Here is a tiny trained network, its code and every weight. The questions are about switching its units off for an input and a target symbol, where a switched-off unit gives its printed mean instead of its output.

import numpy as np


def w(rows, s, z=0):
    codes = np.array(rows[::2]) - 128.0
    scale = np.full(codes.shape[1], s)
    scale[-1] = z or s
    return codes * scale


def f(y):
    return np.maximum(y, 0)


def softmax(a):
    e = np.exp(a - a.max(-1, keepdims=True))
    return e / e.sum(-1, keepdims=True)


def log_softmax(a):
    a = a - a.max(-1, keepdims=True)
    return a - np.log(np.exp(a).sum(-1, keepdims=True))


def net(x, mask):
    ids = ['ΞΦαβγδεημπστψω'.index(c) for c in x.split()]
    T = len(ids)
    res = E[ids] + P[:T]
    r = res
    for j in range(3):
        rows = slice(2 * j, 2 * j + 2)
        q, k, v = (r @ M[0][rows].T for M in (Q, K, V))
        z = softmax(np.where(np.tri(T) > 0, q @ k.T / 2**0.5, -1e9)) @ v
        o = O[0][rows]
        res = res + np.where(mask[j], z, o[:, -1]) @ o[:, :-1]
    y = f(res @ A[0][:, :-1].T + A[0][:, -1])
    res = res + np.where(mask[3:27], y, B[0][:, -1]) @ B[0][:, :-1]
    return log_softmax(res[-1] @ U[:, :-1].T + U[:, -1])


Q, K, V, O, A, B = {}, {}, {}, {}, {}, {}
E = w([
[95,120,126,165,153,175],'Ξ',
[171,82,88,171,151,128],'Φ',
[154,133,176,50,102,150],'α',
[155,180,36,81,64,162],'β',
[187,143,59,116,123,132],'γ',
[123,171,197,119,4,86],'δ',
[156,119,230,135,88,68],'ε',
[115,200,128,134,71,117],'η',
[210,74,116,152,191,99],'μ',
[162,131,145,63,175,157],'π',
[169,47,156,135,92,124],'σ',
[98,139,153,102,53,176],'τ',
[194,3,96,113,152,164],'ψ',
[139,132,76,144,66,148],'ω',
],0.015)
P = w([
[58,10,39,159,121,2],'0',
[182,66,145,211,117,114],'1',
[170,118,25,189,94,90],'2',
[73,126,131,100,158,180],'3',
[93,110,72,99,100,87],'4',
[206,127,170,213,125,156],'5',
[144,133,82,158,122,143],'6',
[91,41,201,45,154,181],'7',
[136,108,83,133,162,129],'8',
[235,136,178,213,125,211],'9',
[144,83,111,114,131,167],'10',
[85,130,139,88,126,217],'11',
[151,112,122,129,100,141],'12',
[139,117,126,120,61,181],'13',
],0.0087)
Q[0] = w([
[91,103,84,86,125,87],'head 0',
[24,197,213,94,181,130],'head 0',
[133,194,195,164,164,180],'head 1',
[2,170,193,62,168,97],'head 1',
[199,122,114,150,91,146],'head 2',
[199,52,35,143,89,110],'head 2',
],0.02)
K[0] = w([
[131,145,102,149,132,57],'head 0',
[239,180,172,189,113,236],'head 0',
[154,135,201,145,138,206],'head 1',
[224,171,145,178,109,202],'head 1',
[66,109,89,97,163,123],'head 2',
[21,83,83,67,139,1],'head 2',
],0.024)
V[0] = w([
[40,82,132,247,108,186],'head 0',
[165,101,227,180,106,27],'head 0',
[107,14,175,171,107,197],'head 1',
[181,58,105,166,184,98],'head 1',
[155,218,27,197,126,95],'head 2',
[165,56,106,99,250,176],'head 2',
],0.02)
O[0] = w([
[109,147,120,44,146,5,174],'head 0',
[123,100,150,171,38,115,218],'head 0',
[144,64,159,76,87,100,218],'head 1',
[74,66,168,118,180,142,251],'head 1',
[97,176,250,106,141,162,122],'head 2',
[61,81,98,110,173,147,139],'head 2',
],0.017)
A[0] = w([
[130,234,138,168,159,167,120],'neuron 0',
[109,95,190,104,131,192,83],'neuron 1',
[167,107,75,104,40,75,153],'neuron 2',
[178,161,173,82,113,150,163],'neuron 3',
[109,78,160,186,85,205,37],'neuron 4',
[143,86,154,102,150,123,137],'neuron 5',
[80,114,148,128,144,89,251],'neuron 6',
[141,50,77,117,153,134,94],'neuron 7',
[87,118,211,170,82,189,123],'neuron 8',
[123,175,75,105,137,117,145],'neuron 9',
[64,137,116,197,163,171,60],'neuron 10',
[45,227,164,154,125,112,104],'neuron 11',
[106,158,143,45,155,174,128],'neuron 12',
[169,133,155,137,91,36,168],'neuron 13',
[52,121,121,76,227,150,15],'neuron 14',
[92,112,93,95,155,113,26],'neuron 15',
[201,89,167,139,166,122,146],'neuron 16',
[196,194,126,91,160,155,92],'neuron 17',
[167,112,37,153,114,243,121],'neuron 18',
[210,131,77,180,75,192,70],'neuron 19',
[145,144,154,72,137,53,212],'neuron 20',
[87,138,1,203,125,55,165],'neuron 21',
[176,204,163,120,189,105,156],'neuron 22',
[167,185,190,138,133,88,102],'neuron 23',
],0.006,0.0032)
B[0] = w([
[166,58,230,72,141,88,150],'neuron 0',
[126,146,85,209,158,107,207],'neuron 1',
[160,125,178,172,252,153,255],'neuron 2',
[158,164,63,174,112,169,167],'neuron 3',
[154,133,83,73,176,68,196],'neuron 4',
[73,167,122,115,104,160,217],'neuron 5',
[107,162,124,117,138,210,228],'neuron 6',
[126,242,134,133,48,153,235],'neuron 7',
[139,87,82,91,164,57,197],'neuron 8',
[138,126,129,161,143,124,130],'neuron 9',
[161,163,67,80,173,127,159],'neuron 10',
[157,69,123,158,116,188,161],'neuron 11',
[97,141,175,189,188,128,175],'neuron 12',
[150,144,54,72,170,158,240],'neuron 13',
[202,147,106,162,54,69,215],'neuron 14',
[169,159,138,103,115,65,178],'neuron 15',
[87,151,116,108,95,144,165],'neuron 16',
[152,123,166,119,107,107,143],'neuron 17',
[164,123,156,224,80,128,157],'neuron 18',
[2,140,155,157,193,57,164],'neuron 19',
[137,133,149,135,99,201,222],'neuron 20',
[154,103,160,110,116,160,158],'neuron 21',
[136,97,104,101,59,150,163],'neuron 22',
[78,179,38,160,109,129,172],'neuron 23',
],0.0091,0.02)
U = w([
[114,139,137,85,144,44,19],'Ξ',
[55,122,200,179,111,55,197],'Φ',
[101,66,156,235,95,110,87],'α',
[146,103,196,172,136,112,101],'β',
[79,103,126,166,218,144,129],'γ',
[116,143,128,168,132,44,117],'δ',
[148,69,144,161,120,34,55],'ε',
[157,109,155,159,52,68,94],'η',
[54,98,58,136,170,85,89],'μ',
[105,76,38,186,121,159,106],'π',
[120,2,123,109,113,168,228],'σ',
[162,100,83,108,157,94,45],'τ',
[95,103,102,140,66,51,2],'ψ',
[47,163,112,138,147,188,221],'ω',
],0.0042,0.0029)

Each question gives the input, a string of symbols that net reads in full, and the target symbol t.
The units are the heads (2 rows each of Q, K, V and O) and the neurons (one row each of A and B). Each row of codes is followed by its name. A weight is (code - 128) times the scale printed after its matrix; where a second scale follows, it is the last column's (O, A, B and U).
mask holds one flag per unit, heads first, then neurons. A switched-off unit (its flag False) gives its mean, the last column of its rows in O or B, instead of its output. The means were averaged over made-up inputs and are rounded, as every weight is.
A unit's drop is (log p(t) with every unit on - log p(t) with that unit switched off) / (log p(t) with every unit on - log p(t) with every unit switched off).
The circuit of an input: a set's keep is (log p(t) with only the set's units on - log p(t) with every unit switched off) / (log p(t) with every unit on - log p(t) with every unit switched off). Starting from the 12 units with the biggest drops (on a tie, the unit counted first), units are removed one at a time, each time the one whose removal leaves the highest keep (on an exact tie, the one counted first), for as long as the keep stays at least 0.8.
units of the circuit, in order: the units of the circuit, biggest drop first
most important unit: the unit with the biggest drop
top k neurons: the k neurons with the biggest drops, biggest first
which heads matter: for each layer, one digit per head in row order, 1 if its drop is at least 0.15 and else 0, layers parted by /
drop when u is switched off: that unit's drop, to one decimal
input τ π η ε, target π: units of the circuit, in order	[head 0; head 2]
input Ξ η σ Φ σ π σ, target Ξ: units of the circuit, in order	[head 0]
input β σ Φ η η τ Φ σ μ σ, target β: units of the circuit, in order	[neuron 0; head 1; head 2]
input π Φ Ξ, target π: which heads matter	101
input η μ σ σ ω σ σ σ σ, target η: units of the circuit, in order	[head 2; neuron 2]
input δ σ Ξ, target δ: units of the circuit, in order	[head 2; neuron 19; head 1]
input τ σ π δ σ, target τ: top 2 neurons	[neuron 13; neuron 2]
input τ ε Φ σ ψ ω σ ω ω Φ β σ μ γ, target τ: units of the circuit, in order	[head 0; head 1; head 2; neuron 13]
input π σ δ γ σ ω, target π: units of the circuit, in order	[head 0; head 2]
input σ α π γ σ Φ π Φ β π α μ, target σ: which heads matter	110
input σ μ ω σ α ω δ π, target ω: which heads matter	101
input Ξ ω η η Ξ Ξ μ π, target Ξ: which heads matter	100
input Φ σ ω σ Ξ α σ σ π σ ω σ, target Φ: top 3 neurons	[neuron 13; neuron 14; neuron 12]
input α σ γ σ γ Φ μ ω, target α: top 3 neurons	[neuron 18; neuron 13; neuron 19]
input η π σ ω σ σ β σ ω σ β, target η: which heads matter	011
input ω ω η ω σ ω, target ω: which heads matter	101
input μ ω τ σ η σ π Ξ σ τ γ, target μ: which heads matter	111
input μ ω δ σ Φ π σ σ γ σ σ π, target σ: most important unit	head 1
input δ σ ω σ σ α δ α τ Φ γ σ ω, target δ: top 2 neurons	[neuron 19; neuron 2]
input η η π γ π Φ ω π, target Φ: top neuron	[neuron 13]
input α η δ δ σ π σ σ Φ δ ω σ, target α: top 3 neurons	[neuron 18; neuron 13; neuron 19]
input δ Φ γ ω σ Φ, target δ: drop when neuron 13 is switched off	0.1
input Φ σ σ η γ σ α ω π τ μ σ β, target Φ: drop when head 1 is switched off	0.2
